Each row has a name. Each piece below is followed by the name of the row it came from, unless a question asks for something else. Each question is about the rows just above it. Places in a row count from 1.

Duf: [ 88 142 144 114  91 181 124 147 121 146]
puza: [138 168 126  88 122 106 102 154 164  77]
pega: [128 172 117 124 108 176 113 127 126  82]
Reka: [135  83 105 141 176  55 116 126 102 118]
buso: [135  91 195 129 161 185 133 104  82 131]
bine: [148 155 153  77 125  91 138 165 153  83]
Pagad: [101 151 114  77 133 196 124 160 150 138]
nuva: [ 63 130 151 104 110 105  74 139 122 143]
Lazo: [135 129 155 133 114  82 176 141  80 117]
sus: [130 120 119 144  83 156 113 155 146 116]
tags:
[176] -> z_233
[113] -> z_54
[112] -> z_171
[101] -> z_941
[125] -> z_715
[138] -> z_559
[124] -> z_448
[102] -> z_968
The tag of Pagad, keyed by place 7:
z_448
Where does [135  83 105 141 176  55 116 125 102 118] differ from Reka, and what was there?
8, [126]
q: [ 63 130 151 104 110 105  74 139 122 143]
nuva
One entry of Reka was changed: [135  83 105 140 176  55 116 126 102 118]. Where, and from what?
4, [141]
Which row holds this, read backwards? [126 127 113]
pega
Which row holds this, read backwards? [124 117 172]
pega
Where does [128 172 117 124 108 176 112 127 126  82] differ from pega, and what was there?
7, [113]

popet: [130 172 162 142  82 136]
Gevo: [103 177 161 157  61 155]
kaga: [ 95 179 161 161  55 161]
Muter: [137 170 162 137  89 130]
ruda: [133 171 162 140  85 133]
folid: [ 98 178 161 160  57 159]
Lunab: [ 97 179 161 160  56 159]
Ridos: [117 174 161 149  72 145]
Table of tags by key:
[159] -> z_604
[133] -> z_565
[130] -> z_743
[160] -> z_560
Look up the entry of folid at place 6 in the table:
z_604
Where does [131 172 162 142  82 136] differ from popet, and what was there?
1, [130]
One entry of folid was changed: [ 98 178 161 160  57 160]. Where, and from what?
6, [159]
Which row holds [ 85 140 162 171] read backwards?
ruda
q: [133 171 162 140  85 133]
ruda
q: [130 172 162 142  82 136]
popet
Where do [ 98 178 161 160  57 159] appear?
folid

bem: [133 171 100  91]
bilok: [135 180 176 173]
gazev: [147 138 160 167]
mavo: [163  63  73 190]
kemuz: [142  90 129 174]
nid: [180 176 172  76]
sazab: [121 135 161 108]
debeg: [174 130 149 124]
Which row holds [173 176 180] read backwards?
bilok
tags:
[180] -> z_159
[176] -> z_918
[174] -> z_860
[130] -> z_201
[149] -> z_744
[135] -> z_592
The tag of debeg, keyed by place 2:
z_201
Where does [147 137 160 167] differ from gazev, and what was there?
2, [138]

mevo: [120 124 126 121 159 166 126 110 166 156 125 146  97 126  76 184 116 128
 100 201 120 129 145 171 110 131 155 123 144 147 121 117 127 127  97 125
 193]
tisum: [174 139 123  63 175 104 134 119  68 123 154 115 124  94 157 122 165 136
  95 110 193 129 124 117 112 101 151 132 178 105 135 127 144 124 151 150
  92]
manip: [160 125 131 154 105 148 136 123 107 137 135 175 156 132  93 147 160 136
 116 148 104 127 150 158  99  97 111 123  72 169 109 136 150 126  90  85
 128]
Vumo: [175  97 159 155 140 109 129 119  86 115 152 104 102 122 130 135 135  85
  77 104 121 128 152 162 119  72 162 121 119 148 105 117 132 122  81 124
 134]
Geb: [ 92 129 117 112  91  97 152 121 149 136 125 161 160 129  90 175  97 159
 155 140 108 129 104  95  93 176 107 130 168 105 146 120 122 134 148 143
 107]
tags:
[115] -> z_759
[156] -> z_241
[132] -> z_835
[137] -> z_555
[123] -> z_28
The tag of manip, keyed by place 10:
z_555
One entry of Geb was changed: [ 92 129 118 112  91  97 152 121 149 136 125 161 160 129  90 175  97 159
 155 140 108 129 104  95  93 176 107 130 168 105 146 120 122 134 148 143
 107]. Where, and from what?
3, [117]
Which row holds [155 131 110 171 145 129 120] read backwards?
mevo
Where do [174 139 123  63 175 104 134 119  68 123 154 115 124  94 157 122 165 136
  95 110 193 129 124 117 112 101 151 132 178 105 135 127 144 124 151 150
  92] appear?
tisum
Which row holds [129 108 140 155 159  97 175] read backwards?
Geb
Which row holds [175  97 159 155 140 109 129 119  86 115 152 104 102 122 130 135 135  85
  77 104 121 128 152 162 119  72 162 121 119 148 105 117 132 122  81 124
 134]?
Vumo
q: [160 125 131 154 105 148 136 123 107 137 135 175 156 132  93 147 160 136
 116 148 104 127 150 158  99  97 111 123  72 169 109 136 150 126  90  85
 128]
manip

